Below are the code and all the weights of a small trained network. Each question names an input and a class and asks about switching units off, where a switched-off unit gives its printed mean instead of its output.

import numpy as np


def w(rows, s, z=0):
    codes = np.array(rows[::2]) - 128.0
    scale = np.full(codes.shape[1], s)
    scale[-1] = z or s
    return codes * scale


def f(y):
    return y / 2 * (1 + np.tanh(0.7978845608 * (y + 0.044715 * y**3)))


def log_softmax(a):
    a = a - a.max(-1, keepdims=True)
    return a - np.log(np.exp(a).sum(-1, keepdims=True))


def net(x, mask):
    res = np.array(x, float).reshape(1, 6) / 4 @ E
    y = f(res @ A[0][:, :-1].T + A[0][:, -1])
    res = res + np.where(mask, y, B[0][:, -1]) @ B[0][:, :-1]
    return log_softmax(res[-1] @ U[:, :-1].T + U[:, -1])


A, B = {}, {}
E = w([
[187,162,47,2,152,125,103,191,155,110,103],'x0',
[142,104,237,142,182,77,153,195,178,71,49],'x1',
[82,127,149,108,58,26,52,153,116,191,126],'x2',
[127,183,61,148,166,44,191,53,179,123,105],'x3',
[108,54,50,159,150,158,56,109,205,139,77],'x4',
[92,150,151,109,164,141,100,118,136,142,121],'x5',
],0.0089)
A[0] = w([
[106,108,135,114,138,84,140,217,161,57,100,64],'n0',
[111,124,103,113,140,213,181,96,129,41,125,103],'n1',
[127,216,82,140,177,33,189,48,160,144,109,83],'n2',
[111,185,86,116,169,70,167,40,156,148,100,52],'n3',
[153,209,73,72,126,125,128,222,160,121,139,87],'n4',
[111,122,81,148,103,177,106,75,72,151,176,79],'n5',
[135,58,204,106,139,211,93,168,93,139,168,103],'n6',
[114,145,66,95,77,161,134,73,117,153,152,92],'n7',
[151,123,44,26,135,116,85,201,162,67,128,103],'n8',
[130,66,209,153,135,100,138,175,195,55,91,86],'n9',
[167,161,93,38,138,131,113,160,125,110,122,92],'n10',
[182,118,112,76,145,137,83,150,110,120,115,38],'n11',
[111,107,126,103,207,193,180,105,128,81,168,98],'n12',
[82,124,151,99,61,46,83,175,114,163,117,114],'n13',
[77,125,217,218,103,134,172,78,82,134,192,126],'n14',
[133,123,103,150,166,198,200,150,110,107,115,90],'n15',
[138,152,142,116,152,202,188,78,105,36,115,100],'n16',
[132,96,146,118,92,246,75,227,72,143,153,76],'n17',
[145,123,171,105,117,175,60,148,67,139,111,56],'n18',
[162,99,194,147,169,111,132,173,143,120,71,127],'n19',
[142,76,87,155,130,198,95,89,185,116,78,6],'n20',
[137,137,93,103,89,199,107,98,96,171,177,92],'n21',
[108,75,41,153,147,137,86,112,195,105,84,17],'n22',
[89,158,124,126,70,7,72,119,137,151,85,129],'n23',
[179,154,116,167,203,210,157,135,134,121,110,74],'n24',
[178,243,190,86,137,126,202,145,36,121,183,3],'n25',
[82,41,137,254,134,136,106,75,134,159,98,72],'n26',
[131,209,159,72,143,90,196,125,23,88,147,57],'n27',
[102,155,149,178,192,111,140,216,127,91,41,112],'n28',
[108,163,54,117,133,179,122,89,62,163,157,82],'n29',
[133,35,61,130,149,145,52,137,198,126,68,44],'n30',
],0.0075,0.0019)
B[0] = w([
[88,157,109,113,126,78,153,89,137,138,147,175],'n0',
[156,116,109,92,78,120,82,82,97,140,122,190],'n1',
[102,65,68,204,141,168,157,216,8,49,8,228],'n2',
[126,78,87,202,136,124,175,189,65,60,42,198],'n3',
[206,246,152,194,165,103,94,110,147,95,163,189],'n4',
[54,177,101,109,165,44,183,104,147,161,153,191],'n5',
[147,96,73,174,160,115,165,150,68,45,69,204],'n6',
[62,140,137,103,166,67,189,116,155,165,151,184],'n7',
[176,199,172,188,190,121,95,93,142,101,143,212],'n8',
[56,129,95,100,173,32,173,74,154,158,174,214],'n9',
[171,226,192,200,159,112,96,50,125,113,136,183],'n10',
[174,160,150,187,141,163,120,118,114,121,123,155],'n11',
[115,124,90,123,82,141,68,87,92,175,96,189],'n12',
[187,51,98,78,48,145,56,65,123,156,104,199],'n13',
[201,238,166,201,179,176,69,92,166,120,145,255],'n14',
[160,116,93,114,84,144,61,78,128,160,112,182],'n15',
[215,83,95,72,72,133,66,79,116,181,127,206],'n16',
[148,84,69,160,172,121,210,158,44,26,46,215],'n17',
[122,76,83,171,116,116,133,178,73,86,108,170],'n18',
[38,133,114,91,153,31,181,55,107,147,152,194],'n19',
[102,111,140,83,128,187,108,175,188,150,151,171],'n20',
[71,129,123,99,149,92,188,60,128,136,145,187],'n21',
[120,95,148,117,140,168,116,208,182,149,166,182],'n22',
[187,62,104,65,74,189,52,88,89,155,118,201],'n23',
[149,87,97,102,31,128,60,98,86,196,127,190],'n24',
[98,112,178,81,109,201,143,255,177,166,189,224],'n25',
[179,196,183,219,162,155,99,156,171,132,168,217],'n26',
[121,83,200,92,131,219,138,206,196,167,185,206],'n27',
[111,131,112,87,130,87,188,91,136,163,124,197],'n28',
[68,134,125,66,155,44,194,107,144,138,148,191],'n29',
[97,123,185,116,136,207,167,223,186,140,189,195],'n30',
],0.0067,0.01)
U = w([
[142,64,106,194,167,129,198,174,35,22,24,255],'0',
[194,254,209,234,186,132,86,66,148,109,145,93],'1',
[68,131,134,63,170,24,234,41,142,156,144,81],'2',
[126,84,202,94,138,211,146,251,194,157,171,8],'3',
[188,57,112,70,47,136,19,32,85,165,92,221],'4',
],0.0092,0.00051)

Each question gives the input, the list of numbers given to net, and the class t.
The units are the neurons (one row each of A and B). Each row of codes is followed by its name. A weight is (code - 128) times the scale printed after its matrix; where a second scale follows, it is the last column's (A, B and U).
mask holds one flag per neuron, in row order. A switched-off neuron (its flag False) gives its mean, the last column of its row in B, instead of its output. The means were averaged over made-up inputs and are rounded, as every weight is.
A unit's drop is (log p(t) with every unit on - log p(t) with that unit switched off) / (log p(t) with every unit on - log p(t) with every unit switched off).
The circuit of an input: a set's keep is (log p(t) with only the set's units on - log p(t) with every unit switched off) / (log p(t) with every unit on - log p(t) with every unit switched off). Starting from the 12 units with the biggest drops (on a tie, the unit counted first), units are removed one at a time, each time the one whose removal leaves the highest keep (on an exact tie, the one counted first), for as long as the keep stays at least 0.8.
circuit, biggest first: the units of the circuit, biggest drop first
unit that matters most: the unit with the biggest drop
top k neurons: the k neurons with the biggest drops, biggest first
drop when u is switched off: that unit's drop, to one decimal
input [1,3,6,-6,0,-4], class 0: unit that matters most -> n17
input [2,-6,-6,-6,0,6], class 0: top 2 neurons -> [n17 n6]
input [-2,4,-2,6,-5,8], class 0: top 2 neurons -> [n2 n3]
input [-6,5,1,-4,3,0], class 1: top 3 neurons -> [n26 n14 n2]
input [-7,-4,1,-5,5,1], class 1: top 2 neurons -> [n26 n14]
input [-7,-5,7,-8,0,7], class 0: top 3 neurons -> [n17 n6 n18]
input [-4,-1,0,2,-5,-2], class 3: circuit, biggest first -> [n25 n27]
input [-5,-1,7,1,-5,-7], class 4: top 2 neurons -> [n13 n23]
input [-5,-8,0,7,8,2], class 2: top 2 neurons -> [n5 n29]
input [-8,-2,-7,-7,4,-7], class 1: top 4 neurons -> [n26 n14 n2 n3]
input [2,6,7,-6,-4,1], class 4: top 3 neurons -> [n13 n23 n2]
input [-2,-1,-1,-6,6,-5], class 0: top 2 neurons -> [n17 n6]
input [8,-7,-3,5,-2,-6], class 1: top 2 neurons -> [n4 n8]
input [-5,-4,2,4,6,4], class 3: unit that matters most -> n22
input [3,-2,-7,2,-7,-6], class 3: top 3 neurons -> [n25 n27 n13]
input [1,-6,-4,-1,-6,-5], class 2: top 2 neurons -> [n29 n21]
input [8,-2,-7,-1,-6,-4], class 1: top 2 neurons -> [n4 n10]
input [-3,-4,-4,4,-8,1], class 3: drop when n25 is switched off -> 0.1
input [-8,-8,7,-2,1,5], class 1: drop when n9 is switched off -> 0.2
input [1,0,6,-3,-8,0], class 3: drop when n25 is switched off -> 0.7
input [-4,6,7,1,-6,-7], class 4: circuit, biggest first -> [n13]
input [6,2,7,7,3,7], class 0: drop when n16 is switched off -> 0.1
